data =
[ 2.62 -0.57  1.60 -1.60 -0.72  6.01 -1.00 -1.60  3.28 -2.03 -3.38  0.05
 -0.78]
data[0] = 2.62
data[1] = -0.57
data[-4] = -2.03
data[-9] = -0.72
data[-6] = -1.60
data[8] = 3.28
data[10] = -3.38
data[-7] = -1.00

X =
-1.01	1.01	1.09	-1.67	1.18
-0.61	0.45	-0.13	-1.78	1.05
-1.11	1.29	0.93	-1.61	1.05
0.64	-0.33	0.52	-1.65	0.88
-0.97	-0.26	0.16	-1.70	1.12
Rows and columns are counted from 0.
row 0 col 0 = -1.01
row 4 col 0 = -0.97
row 1 col 4 = 1.05
row 4 col 1 = -0.26
row 2 col 3 = -1.61
row 3 col 3 = -1.65
row 1 col 2 = -0.13
row 0 col 3 = -1.67
row 0 col 1 = 1.01
row 0 col 2 = 1.09
row 3 col 1 = -0.33
row 2 col 0 = -1.11
row 0 col 4 = 1.18
row 4 col 4 = 1.12
row 1 col 0 = -0.61
row 4 col 3 = -1.70

B =
139,120,165,115,129,203,127,202,157,121
127,93,117,132,121,75,127,134,128,147
145,82,141,132,109,153,157,141,146,115
123,141,134,82,152,101,147,56,108,67
127,113,145,102,135,125,162,91,127,146
163,114,127,143,90,167,83,80,101,78
116,154,89,129,113,112,104,120,102,73
178,79,151,139,92,175,76,80,113,151
168,123,189,58,143,110,103,131,125,72
153,159,160,134,97,123,70,135,113,212
Indices start at 0.
(0, 0) => 139
(3, 6) => 147
(0, 6) => 127
(7, 2) => 151
(6, 1) => 154
(8, 0) => 168
(5, 3) => 143
(9, 0) => 153
(1, 2) => 117
(5, 6) => 83
(9, 7) => 135
(8, 7) => 131
(1, 0) => 127
(7, 5) => 175
(3, 3) => 82
(5, 8) => 101
(7, 6) => 76
(1, 3) => 132
(8, 1) => 123
(7, 8) => 113
(0, 8) => 157
(0, 1) => 120
(5, 1) => 114
(1, 4) => 121
(8, 9) => 72
(4, 0) => 127
(2, 3) => 132
(9, 4) => 97
(3, 2) => 134
(3, 0) => 123

x =
[[ 189 -338  406 -328   98  132  196  -36  184 -413]
 [ -51  199   21  -77   57 -156   73   18   43  -35]
 [  63   78  124 -109  120  332 -109 -233  283  213]
 [ -87  305 -381  256   93   68 -184  100 -186  276]
 [ 160   14  146 -151 -363  389  198 -229   65  470]
 [ -66  218  170 -435  -36 -162 -123  -26   45 -153]
 [ -19   91   69 -122   11  -28  -54   15   13  -47]
 [-420 -193 -287 -179 -136  162  307 -444   -4  -99]
 [-194  794  -38 -589  126 -420  413  -49  123 -512]]
x[0][-10] => 189
x[0] => [189, -338, 406, -328, 98, 132, 196, -36, 184, -413]
x[:, -1] => [-413, -35, 213, 276, 470, -153, -47, -99, -512]
x[3] => [-87, 305, -381, 256, 93, 68, -184, 100, -186, 276]
x[-3][8] => 13
x[-7][-7] => -109
x[4][1] => 14
x[2][-2] => 283
x[6][6] => -54
x[8][-5] => -420
x[5] => [-66, 218, 170, -435, -36, -162, -123, -26, 45, -153]
x[-3][-5] => -28
x[7][6] => 307
x[-3][0] => -19
x[-5][0] => 160
x[6][9] => -47
x[-1][-6] => 126
x[-8][-9] => 199
x[-3] => [-19, 91, 69, -122, 11, -28, -54, 15, 13, -47]
x[-9][1] => -338
x[-6][-1] => 276
x[:, 6] => [196, 73, -109, -184, 198, -123, -54, 307, 413]
x[5][2] => 170
x[6][2] => 69
x[0][-4] => 196
x[7][-9] => -193
x[-7][5] => 332
x[-2][9] => -99
x[:, 0] => [189, -51, 63, -87, 160, -66, -19, -420, -194]
x[-2][5] => 162
x[-2][7] => -444
x[0][-6] => 98
x[:, -8] => [406, 21, 124, -381, 146, 170, 69, -287, -38]
x[-2][-10] => -420
x[-7][-9] => 78

m =
[[68 26 76 29 25 33 75 18 18 37]
 [98 77 77 37 18 40 96 67 25 82]
 [28 72 18 51 25 46 27 83 47 68]]
Indices start at 0.
(0, 0) => 68
(0, 8) => 18
(1, 1) => 77
(1, 8) => 25
(0, 5) => 33
(0, 1) => 26
(1, 3) => 37
(2, 1) => 72
(0, 6) => 75
(0, 7) => 18
(2, 9) => 68

M =
array([[5653, 5037, 4607, 6092, 6919, 5388],
       [8678, 3261, 3129, 9054, 6083, 8284],
       [6628, 5360, 5276, 7315, 2959, 6124]])
M[0, 0] = 5653
M[0, 3] = 6092
M[2] = [6628, 5360, 5276, 7315, 2959, 6124]
M[:, 2] = [4607, 3129, 5276]
M[1] = [8678, 3261, 3129, 9054, 6083, 8284]
M[2, 5] = 6124
M[1, 2] = 3129
M[2, 2] = 5276
M[1, 0] = 8678
M[1, 4] = 6083
M[0, 5] = 5388
M[2, 4] = 2959

W =  9  79  49  31  55  46  53  19  35  54  39
W[0] -> 9
W[5] -> 46
